Below are the code and all the weights of a small trained network. Each question names an input and a class and asks about switching units off, where a switched-off unit gives its printed mean instead of its output.

import numpy as np


def w(rows, s, z=0):
    codes = np.array(rows[::2]) - 128.0
    scale = np.full(codes.shape[1], s)
    scale[-1] = z or s
    return codes * scale


def norm(h):
    return h / np.sqrt((h * h).mean(-1, keepdims=True) + 1e-5)


def f(y):
    return np.maximum(y, 0)


def log_softmax(a):
    a = a - a.max(-1, keepdims=True)
    return a - np.log(np.exp(a).sum(-1, keepdims=True))


def net(x, mask):
    res = np.array(x, float).reshape(1, 3) / 4 @ E
    u = 0
    for l in range(2):
        y = f(norm(res) @ A[l][:, :-1].T + A[l][:, -1])
        res = res + np.where(mask[u : u + 4], y, B[l][:, -1]) @ B[l][:, :-1]
        u += 4
    return log_softmax(norm(res)[-1] @ U[:, :-1].T + U[:, -1])


A, B = {}, {}
E = w([
[105,189,44,2,132,74],'x0',
[208,159,169,89,5,141],'x1',
[20,180,135,207,39,55],'x2',
],0.00097)
A[0] = w([
[103,182,111,97,82,39,156],'0.n1',
[129,148,77,1,153,127,22],'0.n2',
[152,140,43,22,148,66,1],'0.n3',
[224,175,167,132,43,143,24],'0.n4',
],0.0026,0.0018)
B[0] = w([
[144,93,116,177,151,145,249],'0.n1',
[226,193,31,99,158,176,212],'0.n2',
[200,202,3,167,129,211,211],'0.n3',
[58,48,150,89,104,170,191],'0.n4',
],0.0037,0.0017)
A[1] = w([
[72,168,151,180,96,41,6],'1.n1',
[149,134,169,106,4,107,51],'1.n2',
[182,93,175,146,200,184,44],'1.n3',
[125,122,100,48,174,94,216],'1.n4',
],0.0038,0.0015)
B[1] = w([
[155,61,18,77,76,42,248],'1.n1',
[95,82,164,100,208,254,231],'1.n2',
[168,189,170,181,48,38,253],'1.n3',
[77,158,164,71,144,150,247],'1.n4',
],0.0042,0.0014)
U = w([
[115,163,178,107,160,86,4],'0',
[175,209,26,52,162,184,200],'1',
[100,26,193,97,82,249,183],'2',
[74,38,34,158,71,34,176],'3',
[39,142,149,106,189,102,57],'4',
[185,139,206,243,105,62,175],'5',
[184,150,181,57,90,92,39],'6',
],0.011,0.0047)

Each question gives the input, the list of numbers given to net, and the class t.
The units are the neurons (one row each of A and B). Each row of codes is followed by its name. A weight is (code - 128) times the scale printed after its matrix; where a second scale follows, it is the last column's (A, B and U).
mask holds one flag per neuron, layer by layer. A switched-off neuron (its flag False) gives its mean, the last column of its row in B, instead of its output. The means were averaged over made-up inputs and are rounded, as every weight is.
A unit's drop is (log p(t) with every unit on - log p(t) with that unit switched off) / (log p(t) with every unit on - log p(t) with every unit switched off).
The circuit of an input: a set's keep is (log p(t) with only the set's units on - log p(t) with every unit switched off) / (log p(t) with every unit on - log p(t) with every unit switched off). Starting from all 8 units, units are removed one at a time, each time the one whose removal leaves the highest keep (on an exact tie, the one counted first), for as long as the keep stays at least 0.8.
units of the circuit, in order: the units of the circuit, biggest drop first
k most important neurons: the k neurons with the biggest drops, biggest first
top k neurons in layer l: the k neurons of layer l with the biggest drops, biggest first
drop of u: that unit's drop, to one decimal
input [0,-6,-6], class 0: 3 most important neurons : 1.n3, 0.n3, 1.n4
input [1,6,7], class 2: units of the circuit, in order : 1.n2
input [0,6,-8], class 6: units of the circuit, in order : 1.n3, 0.n3
input [2,0,3], class 3: top 2 neurons in layer 0 : 0.n2, 0.n3
input [-5,1,4], class 3: top 2 neurons in layer 1 : 1.n1, 1.n4
input [0,-7,-4], class 0: top 2 neurons in layer 1 : 1.n3, 1.n4
input [-1,-8,-4], class 0: top 2 neurons in layer 0 : 0.n1, 0.n3
input [2,-7,2], class 4: 2 most important neurons : 1.n4, 1.n3
input [4,7,1], class 2: 2 most important neurons : 0.n4, 1.n2
input [5,8,1], class 2: top 2 neurons in layer 1 : 1.n2, 1.n1
input [-4,2,-3], class 5: drop of 1.n3 : 0.8
input [-8,6,6], class 2: drop of 1.n2 : 0.3
input [-5,-6,-3], class 5: drop of 1.n3 : 0.2
input [3,6,7], class 2: top neuron in layer 1 : 1.n2
input [-3,-1,-6], class 5: drop of 1.n3 : 0.5
